Below is a small trained network, with its code and all its weights. Each question gives an input and a target symbol and asks what happens when units are switched off, that is, made to give their printed mean instead of their output.

import numpy as np


def w(rows, s, z=0):
    codes = np.array(rows[::2]) - 128.0
    scale = np.full(codes.shape[1], s)
    scale[-1] = z or s
    return codes * scale


def norm(h):
    return h / np.sqrt((h * h).mean(-1, keepdims=True) + 1e-5)


def softmax(a):
    e = np.exp(a - a.max(-1, keepdims=True))
    return e / e.sum(-1, keepdims=True)


def log_softmax(a):
    a = a - a.max(-1, keepdims=True)
    return a - np.log(np.exp(a).sum(-1, keepdims=True))


def net(x, mask):
    ids = ['ΔΘΦΨΩβγεζηλμξπστ'.index(c) for c in x.split()]
    T = len(ids)
    res = E[ids] + P[:T]
    u = 0
    for l in range(2):
        r = norm(res)
        for j in range(3):
            rows = slice(4 * j, 4 * j + 4)
            q, k, v = (r @ M[l][rows].T for M in (Q, K, V))
            z = softmax(np.where(np.tri(T) > 0, q @ k.T / 4**0.5, -1e9)) @ v
            o = O[l][rows]
            res = res + np.where(mask[u + j], z, o[:, -1]) @ o[:, :-1]
        u += 3
    return log_softmax(norm(res)[-1] @ U[:, :-1].T + U[:, -1])


Q, K, V, O = {}, {}, {}, {}
E = w([
[94,120,113,94,142,164,189,123,151,151,76,129],'Δ',
[104,150,127,107,176,125,154,81,200,160,98,136],'Θ',
[86,150,156,67,144,163,154,123,186,150,115,119],'Φ',
[112,144,123,56,111,178,164,144,167,126,100,135],'Ψ',
[119,136,104,115,207,143,139,80,157,166,102,113],'Ω',
[82,154,204,60,91,54,152,88,172,91,39,110],'β',
[120,73,180,83,172,107,26,74,102,101,68,59],'γ',
[101,29,207,116,173,140,96,175,131,207,116,142],'ε',
[100,132,119,85,153,28,122,106,114,119,216,16],'ζ',
[171,208,205,183,83,118,84,147,172,169,35,178],'η',
[30,146,152,197,149,147,197,138,134,165,91,111],'λ',
[93,3,140,129,142,146,156,72,161,137,122,166],'μ',
[52,78,131,99,158,223,77,157,222,114,155,149],'ξ',
[172,62,176,90,3,118,88,143,171,128,164,103],'π',
[97,101,130,173,150,204,115,190,157,177,231,120],'σ',
[103,145,120,117,222,100,129,171,120,29,94,254],'τ',
],0.017)
P = w([
[86,179,155,24,100,199,125,74,111,200,185,219],'0',
[164,159,169,107,163,139,183,120,160,135,152,140],'1',
[82,155,73,75,120,135,124,116,153,186,125,156],'2',
[175,126,135,135,167,119,178,161,143,121,131,102],'3',
[79,123,42,115,115,114,120,168,143,179,114,120],'4',
[181,113,106,151,166,101,173,195,136,107,113,68],'5',
[80,122,8,147,105,93,114,182,140,165,110,109],'6',
],0.016)
Q[0] = w([
[126,113,189,114,147,137,181,104,139,123,147,157],'0.h1',
[75,164,59,147,80,183,79,108,72,184,142,227],'0.h1',
[175,111,174,154,102,151,137,104,83,103,195,147],'0.h1',
[150,92,104,125,89,131,139,124,187,123,122,103],'0.h1',
[144,126,142,162,92,135,112,115,66,120,161,177],'0.h2',
[124,146,107,144,180,139,162,137,166,122,135,155],'0.h2',
[117,122,133,106,95,154,110,124,107,126,172,149],'0.h2',
[106,114,66,132,89,129,104,116,160,150,135,105],'0.h2',
[104,114,91,99,172,125,123,167,249,140,102,100],'0.h3',
[155,114,143,112,135,87,123,184,149,129,111,134],'0.h3',
[206,150,168,158,153,139,176,129,110,70,139,113],'0.h3',
[128,60,136,164,175,128,182,147,164,119,124,139],'0.h3',
],0.015)
K[0] = w([
[105,117,164,138,103,181,104,90,178,114,181,134],'0.h1',
[130,248,164,91,147,80,131,106,55,142,74,201],'0.h1',
[115,145,168,97,140,225,175,88,138,165,204,156],'0.h1',
[148,110,135,90,133,96,91,171,162,150,179,95],'0.h1',
[155,115,150,105,117,180,167,33,65,126,135,157],'0.h2',
[101,162,88,119,157,137,104,129,102,75,129,149],'0.h2',
[159,129,146,67,79,132,120,69,134,169,170,148],'0.h2',
[151,103,106,76,94,45,134,114,101,145,137,103],'0.h2',
[162,101,107,198,90,36,41,212,99,76,127,120],'0.h3',
[145,109,59,182,122,125,150,126,148,115,103,156],'0.h3',
[112,87,146,145,183,214,145,186,161,169,171,136],'0.h3',
[137,115,99,151,130,159,102,179,171,65,133,120],'0.h3',
],0.012)
V[0] = w([
[143,186,149,82,163,1,120,207,104,126,119,185],'0.h1',
[199,115,83,138,109,109,182,82,123,156,121,159],'0.h1',
[75,49,84,109,160,116,141,124,134,23,153,221],'0.h1',
[123,131,122,112,173,129,150,106,62,105,89,171],'0.h1',
[131,77,88,93,124,165,165,103,183,104,157,149],'0.h2',
[146,153,164,81,77,138,85,94,139,211,118,106],'0.h2',
[65,90,103,176,111,187,105,112,153,117,133,96],'0.h2',
[143,141,104,89,130,150,128,99,146,83,124,78],'0.h2',
[139,121,111,163,133,128,181,110,79,128,134,168],'0.h3',
[107,66,130,100,134,114,152,84,129,111,154,98],'0.h3',
[119,125,117,132,132,79,132,130,77,108,159,201],'0.h3',
[159,148,157,144,59,100,186,89,110,237,139,98],'0.h3',
],0.0088)
O[0] = w([
[141,153,118,2,197,46,121,207,95,151,91,162,138],'0.h1',
[83,22,96,166,103,105,127,181,200,60,157,125,55],'0.h1',
[57,62,44,154,158,187,224,158,125,103,44,39,73],'0.h1',
[168,145,84,79,105,143,164,214,133,93,108,102,100],'0.h1',
[137,152,142,105,109,173,53,103,124,201,94,118,151],'0.h2',
[157,207,3,188,171,123,185,95,107,138,101,82,254],'0.h2',
[129,208,192,103,148,103,112,83,153,239,109,147,118],'0.h2',
[134,150,220,124,134,114,103,205,144,122,132,96,80],'0.h2',
[134,145,93,133,125,114,105,128,109,65,215,145,25],'0.h3',
[164,71,101,112,122,130,205,158,199,146,91,92,150],'0.h3',
[101,123,129,35,100,157,103,107,84,58,179,145,48],'0.h3',
[251,113,53,145,193,71,231,111,56,116,126,159,175],'0.h3',
],0.0066,0.0056)
Q[1] = w([
[28,137,97,73,109,161,51,130,110,100,156,158],'1.h1',
[173,162,101,143,163,113,151,59,109,151,161,148],'1.h1',
[127,142,60,105,194,55,115,193,160,245,87,136],'1.h1',
[207,152,186,117,173,143,134,178,147,59,132,121],'1.h1',
[84,143,189,137,69,178,157,87,159,97,178,102],'1.h2',
[116,123,169,116,136,132,169,178,153,94,168,73],'1.h2',
[159,80,202,137,139,110,99,109,158,103,89,105],'1.h2',
[153,100,164,139,122,182,125,105,100,42,173,172],'1.h2',
[54,131,19,100,137,94,62,175,110,236,86,153],'1.h3',
[161,135,128,155,130,126,131,137,170,185,68,70],'1.h3',
[207,123,190,89,212,68,142,194,139,140,109,108],'1.h3',
[119,119,195,134,157,151,131,127,138,164,155,145],'1.h3',
],0.012)
K[1] = w([
[114,155,134,73,196,149,92,95,106,35,109,146],'1.h1',
[144,159,84,145,125,101,95,97,110,161,165,149],'1.h1',
[100,133,133,172,77,25,77,153,83,95,104,91],'1.h1',
[125,125,163,202,169,148,204,204,145,167,172,215],'1.h1',
[94,103,96,27,178,164,140,91,107,132,160,144],'1.h2',
[137,37,113,119,121,147,138,76,141,96,96,156],'1.h2',
[105,103,164,140,184,139,110,188,129,107,105,127],'1.h2',
[122,139,175,119,180,180,177,106,130,63,175,170],'1.h2',
[175,131,122,137,10,30,86,96,87,83,65,97],'1.h3',
[107,99,116,165,148,77,52,177,99,165,130,66],'1.h3',
[22,156,159,198,166,90,152,207,87,144,151,100],'1.h3',
[112,154,90,202,144,158,121,173,70,117,201,124],'1.h3',
],0.012)
V[1] = w([
[68,210,143,131,200,165,134,79,87,44,52,108],'1.h1',
[137,85,125,139,108,77,50,45,2,136,125,9],'1.h1',
[103,110,177,179,244,145,110,145,35,142,67,230],'1.h1',
[183,130,139,213,25,132,72,82,111,108,41,146],'1.h1',
[109,90,30,79,151,147,120,79,182,52,83,219],'1.h2',
[171,50,180,80,186,132,63,60,165,132,152,67],'1.h2',
[118,143,162,211,146,83,108,130,141,95,118,114],'1.h2',
[119,171,133,158,222,213,60,172,186,63,102,190],'1.h2',
[72,134,75,124,238,123,156,152,98,167,233,39],'1.h3',
[158,177,101,179,86,195,125,234,147,162,136,151],'1.h3',
[182,73,80,128,222,207,7,135,154,127,94,133],'1.h3',
[28,99,185,89,161,110,223,79,124,137,42,208],'1.h3',
],0.0087)
O[1] = w([
[26,139,154,164,176,93,104,158,180,149,115,51,121],'1.h1',
[123,135,174,128,67,162,114,105,145,180,9,134,136],'1.h1',
[117,93,154,150,197,104,61,168,78,137,79,137,210],'1.h1',
[146,96,171,73,183,173,155,57,104,219,141,47,102],'1.h1',
[117,16,153,110,144,96,110,106,128,184,99,156,96],'1.h2',
[163,142,101,116,97,123,151,173,197,144,134,202,151],'1.h2',
[92,131,110,88,144,104,201,85,101,161,184,145,51],'1.h2',
[118,105,164,114,19,96,93,98,132,150,201,91,74],'1.h2',
[104,139,169,171,63,109,164,54,105,31,85,126,229],'1.h3',
[198,75,96,136,182,74,49,101,149,80,106,114,92],'1.h3',
[106,144,158,151,208,239,88,93,84,54,136,161,191],'1.h3',
[198,95,233,61,101,137,193,178,102,154,175,123,254],'1.h3',
],0.011,0.0055)
U = w([
[126,40,88,187,127,163,205,181,145,101,104,42,99],'Δ',
[75,132,159,105,195,95,170,85,216,126,158,188,78],'Θ',
[117,249,147,111,167,172,160,175,194,93,185,109,61],'Φ',
[159,129,93,88,108,151,85,156,158,92,140,53,155],'Ψ',
[138,128,136,218,140,107,77,53,200,83,101,127,116],'Ω',
[167,115,169,112,91,52,185,226,155,193,121,68,78],'β',
[94,145,194,189,92,180,96,150,171,203,75,59,126],'γ',
[172,144,183,91,174,157,115,184,107,69,60,200,3],'ε',
[81,160,97,132,17,87,159,139,123,108,98,179,180],'ζ',
[104,142,90,123,140,79,72,117,107,195,173,158,225],'η',
[49,159,155,130,156,128,197,93,16,106,165,78,138],'λ',
[133,101,177,53,40,185,184,56,110,166,188,183,157],'μ',
[74,100,200,108,40,141,69,109,154,109,222,131,219],'ξ',
[174,149,1,135,132,170,162,145,140,173,92,126,89],'π',
[97,167,98,199,72,202,121,144,100,142,238,143,186],'σ',
[11,126,67,41,159,132,139,185,122,69,138,132,165],'τ',
],0.0084,0.0055)

Each question gives the input, a string of symbols that net reads in full, and the target symbol t.
The units are the heads (4 rows each of Q, K, V and O). Each row of codes is followed by its name. A weight is (code - 128) times the scale printed after its matrix; where a second scale follows, it is the last column's (O and U).
mask holds one flag per head, layer by layer. A switched-off head (its flag False) gives its mean, the last column of its rows in O, instead of its output. The means were averaged over made-up inputs and are rounded, as every weight is.
A unit's drop is (log p(t) with every unit on - log p(t) with that unit switched off) / (log p(t) with every unit on - log p(t) with every unit switched off).
The circuit of an input: a set's keep is (log p(t) with only the set's units on - log p(t) with every unit switched off) / (log p(t) with every unit on - log p(t) with every unit switched off). Starting from all 6 units, units are removed one at a time, each time the one whose removal leaves the highest keep (on an exact tie, the one counted first), for as long as the keep stays at least 0.8.
circuit, biggest first: the units of the circuit, biggest drop first
unit that matters most: the unit with the biggest drop
which heads matter: for each layer, one digit per head in row order, 1 if its drop is at least 0.15 and else 0, layers parted by /
drop when u is switched off: that unit's drop, to one decimal
input Ψ ε ξ μ, target γ: unit that matters most	0.h2
input Φ λ ε η ε, target η: circuit, biggest first	[1.h3 0.h3]
input ε ε σ τ ε Ψ Ψ, target τ: which heads matter	101 / 000
input τ ξ λ λ λ Δ μ, target τ: which heads matter	101 / 100
input π ε μ π ε γ, target μ: which heads matter	100 / 100
input Ψ ε ε η Δ Φ, target λ: which heads matter	001 / 010
input ε μ ζ, target ζ: which heads matter	000 / 101
input Ω λ ε ε Δ γ τ, target τ: which heads matter	101 / 000
input ε τ η λ, target ξ: circuit, biggest first	[0.h2 0.h3]
input γ λ τ ε σ Θ σ, target τ: which heads matter	100 / 000
input Δ ε ε, target ε: which heads matter	000 / 101
input Φ ξ Φ ε Θ τ, target ξ: circuit, biggest first	[0.h3 1.h2]
input ε η γ, target γ: which heads matter	001 / 100
input Ω ζ ε, target ζ: circuit, biggest first	[1.h3]
input ε γ ζ Φ ε Θ, target ε: which heads matter	010 / 100
input Φ ε π η λ π, target μ: which heads matter	100 / 100
input τ μ ε, target τ: circuit, biggest first	[0.h1 0.h3]
input ε ε η ε μ, target η: circuit, biggest first	[0.h1 1.h3]
input τ λ γ Θ, target β: which heads matter	010 / 001
input η ε λ γ, target β: which heads matter	000 / 001
input Θ γ η β ξ, target β: circuit, biggest first	[1.h3]
input γ γ Θ Ψ η, target η: circuit, biggest first	[0.h1 1.h3]
input τ τ γ Δ μ, target γ: which heads matter	000 / 100
input ε γ β σ, target Ω: which heads matter	000 / 001
input ε η Θ Θ Ω, target η: drop when 1.h2 is switched off	0.1
input ε π ε μ ε Θ, target Δ: drop when 0.h2 is switched off	0.2
input ε ε Θ γ μ Θ, target Δ: drop when 0.h1 is switched off	1.8
input β ζ γ ξ Θ Ψ, target γ: circuit, biggest first	[0.h3]
input Θ μ Δ Φ η ζ, target λ: drop when 1.h1 is switched off	0.3
